Small tables with named rows and columns. After each table, cells are looked up by row and column.

Table vofelor
cols = kam, tozuro, lupefi, gemutup, tos, zas, fef
zaz: [133, 125, 168, 70, 78, 61, 24]
veve: [89, 96, 72, 128, 132, 134, 161]
vutiv: [63, 134, 111, 102, 194, 25, 56]

tos of vutiv = 194
zas of vutiv = 25
lupefi of zaz = 168
tos of zaz = 78
gemutup of vutiv = 102
zas of zaz = 61
tozuro of vutiv = 134
kam of zaz = 133
zas of veve = 134
gemutup of zaz = 70
tozuro of veve = 96
kam of vutiv = 63
lupefi of veve = 72
tos of veve = 132
Row with the largest fef: veve

Table tinemar
	defu	san	ripoz	dap	sokoda
mato	3804	43723	-35362	-42480	54603
pob	45177	55994	5620	-52586	47725
dipi	-4583	-55870	80434	35141	2865
fus	70378	37996	50174	-29029	8804
tuk	-1697	64807	-77206	-47290	43710
nadom	34634	65796	-27909	-51833	41926
giri	33610	49266	-37478	-983	-42064
pesot	24040	-46029	88651	47942	-43208
bifelo	540	39611	-84742	24954	-73150
dif	74778	28561	48751	661	-42009
zofil	61514	13858	58635	3612	-26813
nenesim	-52288	-10444	-52188	16238	11124

fus, ripoz -> 50174
pob, defu -> 45177
pesot, dap -> 47942
fus, san -> 37996
pob, san -> 55994
dipi, defu -> -4583
tuk, ripoz -> -77206
bifelo, sokoda -> -73150
mato, defu -> 3804
nenesim, ripoz -> -52188
zofil, sokoda -> -26813
giri, dap -> -983
tuk, san -> 64807
pesot, san -> -46029
bifelo, dap -> 24954
nenesim, sokoda -> 11124
giri, defu -> 33610
nadom, sokoda -> 41926
dif, sokoda -> -42009

pofanis:
,tekul,mudob
zevepu,-38.1,-65.0
bitapu,-49.9,-65.2
vezog,-72.3,-62.0
dobavo,57.3,-32.0

zevepu, mudob -> -65.0
dobavo, tekul -> 57.3
vezog, mudob -> -62.0
dobavo, mudob -> -32.0
vezog, tekul -> -72.3
bitapu, mudob -> -65.2
zevepu, tekul -> -38.1
Which row has the largest tekul? dobavo

rim
fields: tus, fupusut, vafen, koleri, gunora, nugav, veloz, dud
repab: [131, 212, 106, 124, 147, 205, 120, 145]
geteri: [118, 165, 122, 148, 185, 138, 160, 145]
kileki: [139, 205, 158, 185, 105, 181, 169, 145]
tun: [164, 197, 158, 169, 156, 151, 147, 145]
vezum: [86, 185, 171, 76, 179, 45, 157, 145]
ganas: [159, 153, 172, 149, 166, 153, 168, 145]
gafu: [166, 151, 150, 164, 168, 141, 162, 145]
karemu: [173, 158, 136, 157, 177, 149, 167, 145]

nugav of repab = 205
koleri of geteri = 148
tus of geteri = 118
koleri of karemu = 157
vafen of tun = 158
tus of vezum = 86
vafen of repab = 106
fupusut of ganas = 153
tus of ganas = 159
tus of tun = 164
veloz of karemu = 167
koleri of kileki = 185
veloz of geteri = 160
Row with the largest nugav: repab

Table nad
,tusokin,pulef,nufi,gav,kab,pafek
tuseta,320,548,253,606,271,429
siz,507,511,329,319,289,543
bib,530,277,683,22,677,534
lupif,486,424,639,549,650,441
mag,268,466,253,588,272,345
meruti,251,314,566,363,543,433
kiv,310,404,417,344,409,467
negir,536,467,421,310,364,535
pesuba,362,409,433,448,430,414
gofel,414,403,635,501,638,458
zuzoruv,542,438,652,620,685,405
riv,190,608,106,783,155,366

pafek of mag is 345
gav of meruti is 363
kab of tuseta is 271
tusokin of negir is 536
pulef of meruti is 314
kab of mag is 272
gav of siz is 319
tusokin of meruti is 251
Which row has the largest pulef? riv

tikema.csv
,ril,kar,kebabi,vig,bafebu,takoz
kiv,39,34,31,39,49,33
lofid,42,36,28,50,32,35
sop,33,33,94,34,34,38
lumade,45,32,42,23,37,74
kefudu,32,33,29,33,32,31
dosudu,33,33,33,34,36,31

What is the takoz of sop in tikema? 38
What is the bafebu of kiv in tikema? 49
What is the kar of lumade in tikema? 32
What is the bafebu of kefudu in tikema? 32
What is the kar of kefudu in tikema? 33
What is the ril of kefudu in tikema? 32
What is the ril of dosudu in tikema? 33
What is the vig of lumade in tikema? 23
What is the takoz of dosudu in tikema? 31
What is the takoz of lumade in tikema? 74
What is the ril of kiv in tikema? 39
What is the ril of lofid in tikema? 42
What is the kar of kiv in tikema? 34
What is the bafebu of lumade in tikema? 37
What is the kebabi of lumade in tikema? 42
What is the bafebu of sop in tikema? 34
What is the kebabi of lofid in tikema? 28
What is the kebabi of kiv in tikema? 31
What is the vig of sop in tikema? 34

tad
      parid  kot  luz  dif  paneg  faz  duki  movup  vik
lav      80   28  162  125     86  148   126    130  121
gef     156  137  140  131    193  153   166    135  100
nube    155  240  174   92    159  114   151    160  181
bal     125  175  161  156    163   65   121    119   60

What is the vik of lav in tad?
121
What is the parid of gef in tad?
156
What is the luz of gef in tad?
140
What is the kot of bal in tad?
175
What is the parid of nube in tad?
155
What is the kot of lav in tad?
28
What is the kot of gef in tad?
137
What is the paneg of lav in tad?
86
What is the kot of nube in tad?
240
What is the faz of gef in tad?
153
What is the movup of lav in tad?
130
What is the paneg of nube in tad?
159
What is the movup of gef in tad?
135
What is the luz of nube in tad?
174

